Here is a tiny trained network, its code and every weight. The questions are about switching its units off for an input and a class, where a switched-off unit gives its printed mean instead of its output.

import numpy as np


def w(rows, s, z=0):
    codes = np.array(rows[::2]) - 128.0
    scale = np.full(codes.shape[1], s)
    scale[-1] = z or s
    return codes * scale


def f(y):
    return y / 2 * (1 + np.tanh(0.7978845608 * (y + 0.044715 * y**3)))


def log_softmax(a):
    a = a - a.max(-1, keepdims=True)
    return a - np.log(np.exp(a).sum(-1, keepdims=True))


def net(x, mask):
    res = np.array(x, float).reshape(1, 4) / 4 @ E
    y = f(res @ A[0][:, :-1].T + A[0][:, -1])
    res = res + np.where(mask, y, B[0][:, -1]) @ B[0][:, :-1]
    return log_softmax(res[-1] @ U[:, :-1].T + U[:, -1])


A, B = {}, {}
E = w([
[164,166,215,69,121],'x0',
[245,25,158,156,153],'x1',
[86,125,112,152,235],'x2',
[207,166,69,28,114],'x3',
],0.012)
A[0] = w([
[198,155,68,96,161,162],'N0',
[91,64,165,127,153,134],'N1',
[157,9,212,175,180,146],'N2',
[93,186,74,84,80,62],'N3',
[168,155,216,57,131,216],'N4',
[226,106,239,87,126,200],'N5',
[80,105,49,106,179,4],'N6',
[118,68,140,172,63,117],'N7',
[100,124,137,169,117,224],'N8',
[140,50,181,186,161,251],'N9',
[74,141,91,153,197,189],'N10',
[50,104,99,133,149,252],'N11',
[65,180,193,124,111,206],'N12',
[125,89,120,31,58,185],'N13',
[118,104,135,207,25,139],'N14',
[167,103,100,62,138,226],'N15',
[132,98,4,158,83,184],'N16',
[88,115,141,97,202,125],'N17',
[172,82,17,145,172,247],'N18',
[84,130,126,157,41,179],'N19',
[130,72,31,195,135,244],'N20',
[79,168,96,169,128,54],'N21',
[141,100,13,136,112,232],'N22',
[143,92,82,89,85,82],'N23',
],0.013,0.0043)
B[0] = w([
[105,119,72,43,120,199],'N0',
[167,122,142,153,134,169],'N1',
[56,124,224,254,149,254],'N2',
[79,134,134,143,174,222],'N3',
[130,81,84,96,79,226],'N4',
[142,94,141,114,13,254],'N5',
[138,87,36,84,159,172],'N6',
[118,183,183,196,162,170],'N7',
[132,164,124,116,148,174],'N8',
[80,145,173,142,133,230],'N9',
[148,171,163,96,108,204],'N10',
[173,165,135,145,107,205],'N11',
[141,136,139,142,101,216],'N12',
[150,169,85,87,148,207],'N13',
[204,219,186,84,103,189],'N14',
[104,123,102,86,100,195],'N15',
[105,133,43,64,128,203],'N16',
[157,172,178,147,144,168],'N17',
[85,162,166,91,127,210],'N18',
[113,164,107,103,129,194],'N19',
[88,148,122,79,141,209],'N20',
[180,164,106,136,176,179],'N21',
[83,112,118,53,133,201],'N22',
[154,144,71,80,146,161],'N23',
],0.011,0.015)
U = w([
[156,214,214,208,148,253],'0',
[182,112,76,182,147,13],'1',
[234,165,69,21,80,158],'2',
[149,114,89,220,169,46],'3',
[23,107,43,51,169,200],'4',
[194,177,111,158,179,43],'5',
[144,12,144,159,74,89],'6',
[207,97,91,137,186,34],'7',
],0.011,0.0035)

Each question gives the input, the list of numbers given to net, and the class t.
The units are the neurons (one row each of A and B). Each row of codes is followed by its name. A weight is (code - 128) times the scale printed after its matrix; where a second scale follows, it is the last column's (A, B and U).
mask holds one flag per neuron, in row order. A switched-off neuron (its flag False) gives its mean, the last column of its row in B, instead of its output. The means were averaged over made-up inputs and are rounded, as every weight is.
A unit's drop is (log p(t) with every unit on - log p(t) with that unit switched off) / (log p(t) with every unit on - log p(t) with every unit switched off).
The circuit of an input: a set's keep is (log p(t) with only the set's units on - log p(t) with every unit switched off) / (log p(t) with every unit on - log p(t) with every unit switched off). Starting from the 12 units with the biggest drops (on a tie, the unit counted first), units are removed one at a time, each time the one whose removal leaves the highest keep (on an exact tie, the one counted first), for as long as the keep stays at least 0.8.
units of the circuit, in order: the units of the circuit, biggest drop first
top k neurons: the k neurons with the biggest drops, biggest first
drop when u is switched off: that unit's drop, to one decimal
input [-2,-3,-4,-3], class 0: units of the circuit, in order => [N0]
input [4,-7,-3,4], class 4: top 2 neurons => [N3, N14]
input [-1,-3,7,2], class 2: top 3 neurons => [N2, N10, N11]
input [-4,7,-6,1], class 4: top 2 neurons => [N16, N2]
input [-7,-5,-4,-6], class 2: top 2 neurons => [N2, N16]
input [-1,-8,-7,4], class 4: top 2 neurons => [N3, N5]
input [0,-4,-3,4], class 4: top 2 neurons => [N3, N14]
input [-4,7,-6,0], class 0: top 2 neurons => [N2, N7]
input [5,-8,-4,-2], class 2: top 3 neurons => [N2, N12, N9]
input [-5,-3,5,-3], class 2: top 3 neurons => [N11, N2, N10]
input [2,-4,-3,-2], class 0: top 3 neurons => [N16, N0, N5]
input [3,7,5,0], class 0: top 2 neurons => [N2, N9]
input [5,5,-7,-1], class 6: top 2 neurons => [N5, N2]
input [5,-7,2,8], class 4: units of the circuit, in order => [N3]
input [5,7,-2,-3], class 6: top 2 neurons => [N5, N4]
input [-4,-7,-4,-4], class 2: drop when N9 is switched off => 0.3
input [8,-8,3,-1], class 0: drop when N0 is switched off => 0.1
input [1,-2,8,4], class 2: drop when N17 is switched off => 0.3
